Here is a tiny trained network, its code and every weight. The questions are about switching its units off for an input and a class, where a switched-off unit gives its printed mean instead of its output.

import numpy as np


def w(rows, s, z=0):
    codes = np.array(rows[::2]) - 128.0
    scale = np.full(codes.shape[1], s)
    scale[-1] = z or s
    return codes * scale


def norm(h):
    return h / np.sqrt((h * h).mean(-1, keepdims=True) + 1e-5)


def f(y):
    return y / 2 * (1 + np.tanh(0.7978845608 * (y + 0.044715 * y**3)))


def log_softmax(a):
    a = a - a.max(-1, keepdims=True)
    return a - np.log(np.exp(a).sum(-1, keepdims=True))


def net(x, mask):
    res = np.array(x, float).reshape(1, 3) / 4 @ E
    u = 0
    for l in range(2):
        y = f(norm(res) @ A[l][:, :-1].T + A[l][:, -1])
        res = res + np.where(mask[u : u + 4], y, B[l][:, -1]) @ B[l][:, :-1]
        u += 4
    return log_softmax(norm(res)[-1] @ U[:, :-1].T + U[:, -1])


A, B = {}, {}
E = w([
[33,64,142,10,97,161],'x0',
[153,186,217,43,191,45],'x1',
[151,97,109,138,1,23],'x2',
],0.0049)
A[0] = w([
[185,24,130,117,53,28,5],'0.n0',
[166,186,193,69,200,28,18],'0.n1',
[254,110,228,246,139,130,72],'0.n2',
[134,42,247,68,38,214,28],'0.n3',
],0.0058,0.0018)
B[0] = w([
[209,90,191,103,205,202,189],'0.n0',
[141,199,64,66,46,188,253],'0.n1',
[70,91,189,152,158,89,228],'0.n2',
[50,175,153,161,192,2,177],'0.n3',
],0.0089,0.0035)
A[1] = w([
[119,105,159,196,197,41,64],'1.n0',
[244,223,74,254,160,66,125],'1.n1',
[89,229,142,89,88,51,90],'1.n2',
[119,79,31,176,138,158,253],'1.n3',
],0.0069,0.0051)
B[1] = w([
[82,125,138,172,72,212,158],'1.n0',
[61,111,109,36,152,61,218],'1.n1',
[100,126,89,245,52,163,194],'1.n2',
[180,194,146,91,91,111,253],'1.n3',
],0.011,0.0048)
U = w([
[142,208,50,66,27,121,114],'0',
[4,97,146,138,139,58,176],'1',
[201,110,194,62,196,136,253],'2',
[148,131,182,180,85,194,167],'3',
[152,62,86,168,169,149,1],'4',
[155,74,99,172,157,154,7],'5',
[156,72,70,168,171,138,4],'6',
],0.013,0.0079)

Each question gives the input, the list of numbers given to net, and the class t.
The units are the neurons (one row each of A and B). Each row of codes is followed by its name. A weight is (code - 128) times the scale printed after its matrix; where a second scale follows, it is the last column's (A, B and U).
mask holds one flag per neuron, layer by layer. A switched-off neuron (its flag False) gives its mean, the last column of its row in B, instead of its output. The means were averaged over made-up inputs and are rounded, as every weight is.
A unit's drop is (log p(t) with every unit on - log p(t) with that unit switched off) / (log p(t) with every unit on - log p(t) with every unit switched off).
The circuit of an input: a set's keep is (log p(t) with only the set's units on - log p(t) with every unit switched off) / (log p(t) with every unit on - log p(t) with every unit switched off). Starting from all 8 units, units are removed one at a time, each time the one whose removal leaves the highest keep (on an exact tie, the one counted first), for as long as the keep stays at least 0.8.
circuit, biggest first: the units of the circuit, biggest drop first
unit that matters most: the unit with the biggest drop
k most important neurons: the k neurons with the biggest drops, biggest first
k most important neurons of layer l: the k neurons of layer l with the biggest drops, biggest first
input [8,8,-7], class 0: 3 most important neurons : [0.n1 0.n0 0.n2]
input [2,-2,3], class 3: 3 most important neurons : [0.n1 1.n1 0.n3]
input [7,2,8], class 2: unit that matters most : 0.n0
input [3,2,0], class 3: circuit, biggest first : [1.n2 1.n1]
input [-8,-7,2], class 1: 2 most important neurons of layer 0 : [0.n1 0.n2]
input [-3,-2,1], class 3: 3 most important neurons : [0.n2 1.n0 0.n1]
input [-1,0,-2], class 3: 3 most important neurons : [1.n1 0.n2 0.n1]
input [1,-1,-4], class 2: 2 most important neurons of layer 0 : [0.n1 0.n2]
input [-6,-8,-8], class 0: 4 most important neurons : [1.n3 0.n0 1.n1 0.n3]
input [5,8,-5], class 0: circuit, biggest first : [0.n1 0.n0]
input [-2,-3,-6], class 2: 2 most important neurons : [1.n2 0.n1]
input [4,-3,0], class 1: 2 most important neurons of layer 0 : [0.n3 0.n1]
input [3,-2,2], class 3: circuit, biggest first : [1.n1 0.n0]
input [4,-5,-7], class 2: unit that matters most : 1.n2
input [-7,-4,-2], class 1: 2 most important neurons : [1.n1 0.n2]
input [6,4,7], class 2: 2 most important neurons of layer 1 : [1.n1 1.n0]
input [3,8,4], class 0: 2 most important neurons : [0.n1 1.n2]
input [-5,7,2], class 0: 2 most important neurons of layer 0 : [0.n1 0.n3]
input [5,-3,-1], class 1: 2 most important neurons of layer 0 : [0.n3 0.n1]
input [6,-1,2], class 1: circuit, biggest first : [0.n3]
input [5,-1,3], class 1: 2 most important neurons : [0.n3 1.n3]
input [-8,-4,0], class 1: 2 most important neurons of layer 0 : [0.n2 0.n1]
input [6,-7,-7], class 0: 3 most important neurons : [1.n3 0.n2 0.n0]
input [-8,-2,1], class 1: 2 most important neurons : [1.n1 0.n2]
input [4,8,4], class 0: 2 most important neurons : [0.n1 1.n2]
input [-6,-5,-2], class 1: 2 most important neurons : [1.n1 0.n1]
input [3,-2,1], class 3: unit that matters most : 0.n3
input [-2,7,-5], class 0: 2 most important neurons : [0.n1 0.n0]
input [-3,-5,-6], class 2: 2 most important neurons of layer 1 : [1.n2 1.n0]
